Below are the code and all the weights of a small trained network. Each question names an input and a class and asks about switching units off, where a switched-off unit gives its printed mean instead of its output.

import numpy as np


def w(rows, s, z=0):
    codes = np.array(rows[::2]) - 128.0
    scale = np.full(codes.shape[1], s)
    scale[-1] = z or s
    return codes * scale


def norm(h):
    return h / np.sqrt((h * h).mean(-1, keepdims=True) + 1e-5)


def f(y):
    return np.maximum(y, 0)


def log_softmax(a):
    a = a - a.max(-1, keepdims=True)
    return a - np.log(np.exp(a).sum(-1, keepdims=True))


def net(x, mask):
    res = np.array(x, float).reshape(1, 4) / 4 @ E
    u = 0
    for l in range(4):
        y = f(norm(res) @ A[l][:, :-1].T + A[l][:, -1])
        res = res + np.where(mask[u : u + 4], y, B[l][:, -1]) @ B[l][:, :-1]
        u += 4
    return log_softmax(norm(res)[-1] @ U[:, :-1].T + U[:, -1])


A, B = {}, {}
E = w([
[179,173,178,171,4,109,175,170],'x0',
[198,60,215,103,155,23,76,76],'x1',
[166,97,111,66,136,94,154,169],'x2',
[154,127,103,182,151,83,104,185],'x3',
],0.011)
A[0] = w([
[122,102,112,80,174,98,118,132,38],'0.n1',
[71,153,173,192,125,186,98,29,99],'0.n2',
[76,120,156,24,142,181,137,2,135],'0.n3',
[159,152,208,118,48,124,157,104,7],'0.n4',
],0.018,0.0018)
B[0] = w([
[121,180,156,152,142,230,52,51,184],'0.n1',
[208,215,24,187,73,53,78,72,235],'0.n2',
[95,81,168,39,178,173,169,178,252],'0.n3',
[84,6,99,69,88,89,180,140,223],'0.n4',
],0.014)
A[1] = w([
[41,165,2,188,147,209,176,210,249],'1.n1',
[60,144,130,156,65,181,201,142,108],'1.n2',
[110,132,206,193,99,87,155,165,67],'1.n3',
[72,174,49,146,214,170,147,154,34],'1.n4',
],0.019,0.0016)
B[1] = w([
[166,185,113,251,158,29,109,71,249],'1.n1',
[130,160,29,141,143,149,142,151,178],'1.n2',
[131,115,124,19,123,82,180,104,143],'1.n3',
[109,130,131,98,106,194,76,159,217],'1.n4',
],0.019,0.017)
A[2] = w([
[130,186,118,205,128,131,180,192,6],'2.n1',
[152,153,179,73,135,114,113,90,118],'2.n2',
[74,137,98,253,110,92,172,144,115],'2.n3',
[108,113,204,157,88,112,205,202,80],'2.n4',
],0.023,0.0016)
B[2] = w([
[176,141,90,139,123,147,33,95,197],'2.n1',
[152,135,165,195,176,121,140,221,173],'2.n2',
[131,253,114,108,110,138,78,74,251],'2.n3',
[132,69,30,101,62,144,174,85,157],'2.n4',
],0.015)
A[3] = w([
[215,177,88,180,163,64,49,142,241],'3.n1',
[197,86,161,141,189,87,128,107,153],'3.n2',
[117,164,114,100,161,164,183,193,248],'3.n3',
[195,194,182,251,69,56,79,75,218],'3.n4',
],0.018,0.0015)
B[3] = w([
[131,182,152,159,84,85,195,112,252],'3.n1',
[109,219,8,107,89,173,92,112,146],'3.n2',
[182,41,95,246,99,69,38,77,148],'3.n3',
[214,217,4,176,94,84,139,108,243],'3.n4',
],0.012,0.025)
U = w([
[72,120,227,176,93,97,182,167,3],'0',
[161,219,70,207,78,80,106,84,195],'1',
[114,9,102,72,44,59,205,143,163],'2',
[127,85,163,139,210,206,54,145,126],'3',
],0.013,0.0053)

Each question gives the input, the list of numbers given to net, and the class t.
The units are the neurons (one row each of A and B). Each row of codes is followed by its name. A weight is (code - 128) times the scale printed after its matrix; where a second scale follows, it is the last column's (A, B and U).
mask holds one flag per neuron, layer by layer. A switched-off neuron (its flag False) gives its mean, the last column of its row in B, instead of its output. The means were averaged over made-up inputs and are rounded, as every weight is.
A unit's drop is (log p(t) with every unit on - log p(t) with that unit switched off) / (log p(t) with every unit on - log p(t) with every unit switched off).
The circuit of an input: a set's keep is (log p(t) with only the set's units on - log p(t) with every unit switched off) / (log p(t) with every unit on - log p(t) with every unit switched off). Starting from the 12 units with the biggest drops (on a tie, the unit counted first), units are removed one at a time, each time the one whose removal leaves the highest keep (on an exact tie, the one counted first), for as long as the keep stays at least 0.8.
circuit, biggest first: the units of the circuit, biggest drop first
unit that matters most: the unit with the biggest drop
top k neurons: the k neurons with the biggest drops, biggest first
k most important neurons of layer l: the k neurons of layer l with the biggest drops, biggest first
drop when u is switched off: that unit's drop, to one decimal
input [7,1,-4,-4], class 2: circuit, biggest first	(0.n4; 1.n1)
input [-6,1,1,7], class 3: circuit, biggest first	(1.n1; 0.n2; 3.n4; 2.n3)
input [5,5,-1,1], class 2: unit that matters most	1.n1
input [-6,-5,2,-7], class 3: circuit, biggest first	(0.n3; 3.n4; 3.n1)
input [-5,5,0,3], class 3: circuit, biggest first	(1.n1; 0.n2; 3.n4)
input [4,5,2,8], class 2: top 2 neurons	(1.n1; 0.n2)
input [-7,0,-5,-7], class 3: top 3 neurons	(0.n3; 1.n1; 3.n4)
input [-7,4,5,6], class 3: 2 most important neurons of layer 0	(0.n2; 0.n1)
input [3,4,5,3], class 2: drop when 1.n1 is switched off	0.9
input [-3,6,6,-3], class 3: drop when 1.n1 is switched off	0.6
input [-2,3,6,-1], class 3: drop when 3.n4 is switched off	0.1
